Below is a small trained network, with its code and all its weights. Each question gives an input and a class and asks what happens when units are switched off, that is, made to give their printed mean instead of their output.

import numpy as np


def w(rows, s, z=0):
    codes = np.array(rows[::2]) - 128.0
    scale = np.full(codes.shape[1], s)
    scale[-1] = z or s
    return codes * scale


def norm(h):
    return h / np.sqrt((h * h).mean(-1, keepdims=True) + 1e-5)


def f(y):
    return np.maximum(y, 0)


def log_softmax(a):
    a = a - a.max(-1, keepdims=True)
    return a - np.log(np.exp(a).sum(-1, keepdims=True))


def net(x, mask):
    res = np.array(x, float).reshape(1, 5) / 4 @ E
    u = 0
    for l in range(4):
        y = f(norm(res) @ A[l][:, :-1].T + A[l][:, -1])
        res = res + np.where(mask[u : u + 6], y, B[l][:, -1]) @ B[l][:, :-1]
        u += 6
    return log_softmax(norm(res)[-1] @ U[:, :-1].T + U[:, -1])


A, B = {}, {}
E = w([
[59,224,73,70,169,57,90,118,100,97],'x0',
[190,134,83,51,120,191,67,125,104,100],'x1',
[152,126,168,214,170,109,90,155,24,46],'x2',
[160,117,118,86,73,63,201,226,134,78],'x3',
[215,245,83,230,119,119,118,127,223,121],'x4',
],0.011)
A[0] = w([
[179,137,124,164,124,113,122,118,43,76,78],'0.n1',
[152,84,136,176,128,117,78,146,106,99,67],'0.n2',
[165,127,99,95,74,114,201,226,119,53,17],'0.n3',
[193,141,51,50,55,214,89,121,59,100,7],'0.n4',
[203,101,56,71,61,207,2,119,115,72,10],'0.n5',
[113,118,117,166,171,196,55,48,113,182,48],'0.n6',
],0.0092,0.012)
B[0] = w([
[88,185,97,114,102,186,135,179,96,169,229],'0.n1',
[72,130,73,141,145,169,163,133,108,104,165],'0.n2',
[136,171,213,78,124,124,159,41,161,65,210],'0.n3',
[156,114,160,130,215,71,138,210,127,179,204],'0.n4',
[189,117,169,87,248,99,104,189,176,200,230],'0.n5',
[128,188,217,115,111,140,151,34,150,75,254],'0.n6',
],0.011,0.0033)
A[1] = w([
[118,129,167,162,98,135,94,153,63,77,48],'1.n1',
[211,169,81,212,121,139,126,147,182,118,47],'1.n2',
[90,130,170,188,146,100,179,149,131,166,43],'1.n3',
[165,124,151,186,171,153,84,174,73,67,6],'1.n4',
[245,53,167,177,87,201,146,133,103,153,2],'1.n5',
[163,115,94,109,86,94,154,193,125,97,72],'1.n6',
],0.012,0.009)
B[1] = w([
[125,164,94,153,83,186,163,152,110,160,186],'1.n1',
[163,115,136,126,45,94,2,133,109,148,255],'1.n2',
[130,118,153,144,218,55,158,161,160,186,195],'1.n3',
[82,182,128,152,131,179,194,222,61,166,196],'1.n4',
[45,66,40,107,198,139,132,140,240,13,222],'1.n5',
[138,187,199,145,168,199,140,24,118,115,183],'1.n6',
],0.0097,0.0052)
A[2] = w([
[93,188,18,93,177,63,98,115,81,76,2],'2.n1',
[133,105,74,74,75,157,161,103,197,211,70],'2.n2',
[148,123,75,101,97,141,146,120,152,178,25],'2.n3',
[131,149,83,76,107,166,149,123,148,187,44],'2.n4',
[66,4,151,63,133,145,137,139,39,133,8],'2.n5',
[198,119,153,76,49,74,205,195,124,56,18],'2.n6',
],0.012,0.0071)
B[2] = w([
[116,3,109,145,136,183,159,143,215,80,200],'2.n1',
[73,150,99,154,135,165,164,190,17,107,222],'2.n2',
[113,169,125,124,122,171,136,178,116,159,146],'2.n3',
[124,142,147,180,117,148,165,166,76,154,164],'2.n4',
[222,169,100,169,39,94,22,133,167,132,255],'2.n5',
[86,186,205,131,166,153,124,36,145,110,197],'2.n6',
],0.013,0.0063)
A[3] = w([
[111,94,127,168,155,12,182,127,119,192,21],'3.n1',
[143,67,141,106,78,103,123,99,67,126,77],'3.n2',
[197,186,75,152,81,86,83,136,162,128,2],'3.n3',
[146,123,132,169,168,185,102,10,96,165,21],'3.n4',
[108,105,151,176,170,8,185,117,134,207,6],'3.n5',
[77,80,74,149,150,146,117,137,249,84,81],'3.n6',
],0.011,0.0069)
B[3] = w([
[187,156,130,75,182,130,102,170,136,193,182],'3.n1',
[167,130,93,139,108,122,136,81,154,131,145],'3.n2',
[163,86,103,78,67,101,57,60,92,190,219],'3.n3',
[89,180,230,69,111,64,214,126,193,59,195],'3.n4',
[210,112,158,9,208,117,87,163,129,182,194],'3.n5',
[150,16,119,95,124,109,187,126,87,96,253],'3.n6',
],0.011,0.0058)
U = w([
[107,203,216,110,129,137,157,47,162,91,168],'0',
[179,131,84,141,13,82,36,118,140,169,9],'1',
[202,130,134,96,252,114,103,204,153,189,228],'2',
[56,189,72,180,112,178,174,200,41,151,212],'3',
[110,29,82,135,135,135,172,138,173,76,62],'4',
],0.017,0.0013)

Each question gives the input, the list of numbers given to net, and the class t.
The units are the neurons (one row each of A and B). Each row of codes is followed by its name. A weight is (code - 128) times the scale printed after its matrix; where a second scale follows, it is the last column's (A, B and U).
mask holds one flag per neuron, layer by layer. A switched-off neuron (its flag False) gives its mean, the last column of its row in B, instead of its output. The means were averaged over made-up inputs and are rounded, as every weight is.
A unit's drop is (log p(t) with every unit on - log p(t) with that unit switched off) / (log p(t) with every unit on - log p(t) with every unit switched off).
The circuit of an input: a set's keep is (log p(t) with only the set's units on - log p(t) with every unit switched off) / (log p(t) with every unit on - log p(t) with every unit switched off). Starting from the 12 units with the biggest drops (on a tie, the unit counted first), units are removed one at a time, each time the one whose removal leaves the highest keep (on an exact tie, the one counted first), for as long as the keep stays at least 0.8.
units of the circuit, in order: the units of the circuit, biggest drop first
most important unit: the unit with the biggest drop
top k neurons: the k neurons with the biggest drops, biggest first
top k neurons in layer l: the k neurons of layer l with the biggest drops, biggest first
drop when u is switched off: that unit's drop, to one decimal
input [8,-1,4,8,3], class 0: units of the circuit, in order : [2.n6]
input [4,0,-5,2,-3], class 3: top 2 neurons : [2.n2 1.n5]
input [7,-2,-5,7,-4], class 0: top 2 neurons : [2.n6 1.n5]
input [8,-7,5,-2,8], class 1: top 2 neurons : [1.n2 1.n5]
input [7,-7,3,-1,4], class 2: top 3 neurons : [1.n3 1.n5 3.n5]
input [1,-7,-7,1,1], class 2: top 4 neurons : [1.n3 3.n5 0.n1 3.n1]
input [0,-3,7,6,0], class 3: top 2 neurons : [0.n1 1.n1]
input [6,-6,-6,-4,3], class 2: top 2 neurons : [1.n5 0.n1]
input [-7,-8,8,4,-3], class 2: top 2 neurons : [1.n3 2.n2]
input [-3,7,8,-4,-2], class 3: top 3 neurons : [1.n4 0.n1 0.n2]
input [3,-4,-4,-1,1], class 2: top 4 neurons : [1.n3 0.n1 1.n1 3.n5]
input [8,-1,-8,7,3], class 3: top 4 neurons : [2.n2 1.n5 2.n4 0.n6]
input [-7,3,8,-8,7], class 0: top 4 neurons : [0.n6 2.n5 3.n4 2.n2]
input [6,2,7,3,0], class 3: most important unit : 1.n4
input [4,3,3,-5,0], class 0: top 2 neurons : [0.n6 1.n5]
input [-4,5,1,-6,-2], class 0: top 2 neurons : [0.n6 3.n4]
input [-6,0,5,3,4], class 4: top 2 neurons in layer 2 : [2.n2 2.n5]
input [-2,-8,-1,2,-6], class 2: top 2 neurons in layer 1 : [1.n3 1.n2]
input [-6,4,-6,6,4], class 0: top 2 neurons in layer 0 : [0.n3 0.n1]
input [-7,4,6,0,2], class 4: top neuron in layer 2 : [2.n2]
input [-8,6,-6,2,-8], class 1: top 2 neurons in layer 2 : [2.n5 2.n1]
input [4,8,-5,4,5], class 2: top 2 neurons in layer 0 : [0.n5 0.n4]
input [-2,0,-6,-4,4], class 3: drop when 2.n2 is switched off : 0.8
input [5,4,2,1,3], class 4: drop when 3.n6 is switched off : 0.1
input [8,0,-3,2,1], class 4: drop when 2.n1 is switched off : 0.6
input [7,5,2,1,4], class 4: drop when 2.n1 is switched off : 1.4
input [-4,8,-6,-4,3], class 2: most important unit : 0.n5
input [5,-6,6,-1,6], class 1: top 3 neurons in layer 1 : [1.n2 1.n5 1.n1]
